a =
[[142 107 146 141 114]
 [137 145 129 115 144]
 [142 112 142 138 124]
 [124 147 136 111 147]
 [142 114 143 138 132]
 [132 115 129 136 120]
 [142 113 143 137 124]
 [137 152 121 114 151]
 [144 120 138 110 128]]
a[-9][0] => 142
a[-8][-5] => 137
a[6] => [142, 113, 143, 137, 124]
a[2][2] => 142
a[-8] => [137, 145, 129, 115, 144]
a[:, 2] => [146, 129, 142, 136, 143, 129, 143, 121, 138]
a[:, -2] => [141, 115, 138, 111, 138, 136, 137, 114, 110]
a[6][-4] => 113
a[-6][-5] => 124
a[-5] => [142, 114, 143, 138, 132]
a[-3][0] => 142
a[-4] => [132, 115, 129, 136, 120]
a[-6][-2] => 111
a[3] => [124, 147, 136, 111, 147]
a[:, 1] => [107, 145, 112, 147, 114, 115, 113, 152, 120]
a[4][-1] => 132
a[-8][-3] => 129
a[1][-4] => 145

data = [[106, 133, 141, 126, 119, 142, 119, 123, 129, 113, 138, 116, 121, 130], [131, 130, 129, 129, 136, 156, 120, 124, 135, 130, 141, 127, 130, 120], [109, 131, 132, 122, 106, 133, 127, 125, 144, 126, 136, 115, 128, 127], [134, 123, 136, 116, 116, 136, 125, 133, 139, 146, 126, 118, 123, 117], [116, 135, 135, 127, 130, 145, 134, 129, 129, 106, 141, 121, 116, 139], [132, 136, 121, 124, 139, 148, 128, 122, 137, 133, 149, 124, 124, 131], [124, 130, 127, 124, 121, 141, 142, 134, 132, 106, 132, 117, 120, 140], [132, 136, 117, 124, 134, 142, 130, 126, 136, 136, 151, 118, 125, 137], [122, 119, 126, 138, 122, 137, 140, 128, 141, 128, 143, 111, 134, 121], [132, 136, 117, 125, 133, 141, 130, 127, 136, 136, 151, 117, 125, 137], [125, 113, 135, 112, 141, 132, 136, 129, 141, 134, 140, 135, 135, 132], [132, 135, 123, 124, 139, 150, 127, 121, 137, 133, 148, 125, 124, 130], [132, 136, 118, 124, 135, 142, 130, 126, 136, 136, 151, 118, 125, 136]]
Rows and columns are counted from 0.
(0, 0): 106
(7, 2): 117
(10, 9): 134
(2, 7): 125
(11, 5): 150
(11, 10): 148
(8, 6): 140
(6, 8): 132
(5, 12): 124
(4, 2): 135
(7, 11): 118
(1, 12): 130
(3, 0): 134
(8, 4): 122
(3, 10): 126
(0, 6): 119
(1, 6): 120
(11, 11): 125
(10, 4): 141
(4, 3): 127
(8, 5): 137
(3, 12): 123
(3, 1): 123
(2, 11): 115
(6, 12): 120
(5, 0): 132
(11, 4): 139
(12, 4): 135
(3, 2): 136
(9, 3): 125
(11, 2): 123
(8, 11): 111
(7, 4): 134
(2, 9): 126
(3, 7): 133
(2, 6): 127
(7, 13): 137

W =
[[129 130 117 129 135 131 127 137 122 124 122 133 127 130 134 128]
 [124 128 119 118 140 133 130 141 121 128 123 121 115 131 128 135]
 [129 128 130 127 123 125 108 133 128 119 117 139 140 132 118 129]
 [130 129 132 127 121 124 106 133 131 118 117 139 141 133 115 130]]
Indices start at 0.
(0, 0): 129
(2, 2): 130
(2, 15): 129
(1, 8): 121
(0, 6): 127
(0, 14): 134
(3, 7): 133
(0, 7): 137
(0, 1): 130
(1, 6): 130
(3, 2): 132
(2, 13): 132
(3, 13): 133
(3, 6): 106
(3, 10): 117
(1, 2): 119
(0, 5): 131
(2, 7): 133
(3, 0): 130
(2, 1): 128
(2, 6): 108
(2, 0): 129

M =
[[128 142 115 142 140 116 140 140 115 143 120]
 [122 114 116 139 146 113 115 112 134 143 112]
 [126 131 146 113 113 140 128 126 134 112 137]
 [144 113 143 112 118 139 112 112 146 114 137]
 [123 119 111 140 146 111 120 120 127 145 113]
 [116 144 135 122 113 136 142 141 124 114 139]
 [111 148 136 119 112 132 149 148 115 112 137]
 [120 118 145 113 121 128 122 122 140 118 126]
 [124 111 116 140 145 110 111 109 143 148 110]]
Rows and columns are counted from 0.
(0, 0) = 128
(6, 2) = 136
(4, 5) = 111
(4, 2) = 111
(3, 5) = 139
(8, 4) = 145
(6, 9) = 112
(4, 3) = 140
(5, 3) = 122
(0, 6) = 140
(4, 7) = 120
(0, 7) = 140
(1, 1) = 114
(2, 8) = 134
(0, 8) = 115
(8, 3) = 140
(0, 3) = 142
(3, 1) = 113
(8, 8) = 143
(8, 2) = 116
(3, 0) = 144
(2, 3) = 113
(1, 7) = 112
(7, 9) = 118
(8, 1) = 111
(8, 7) = 109
(6, 8) = 115
(2, 4) = 113
(4, 6) = 120
(2, 10) = 137
(0, 9) = 143
(1, 4) = 146
(7, 3) = 113

x = 132	132	107	119	154	105	101	114	116	106	107	132
x[0] = 132
x[1] = 132
x[9] = 106

X =
[[118 122 139 138 112 141 115 147 115 131 114 146 123 131 150]
 [144 121 120 122 146 113 145 101 132 134 141 109 139 119 106]]
X[0,0] = 118
X[0,5] = 141
X[1,8] = 132
X[0,6] = 115
X[0] = [118, 122, 139, 138, 112, 141, 115, 147, 115, 131, 114, 146, 123, 131, 150]
X[0,13] = 131
X[0,8] = 115
X[1,0] = 144
X[1,11] = 109
X[1,5] = 113
X[1,6] = 145
X[1,7] = 101
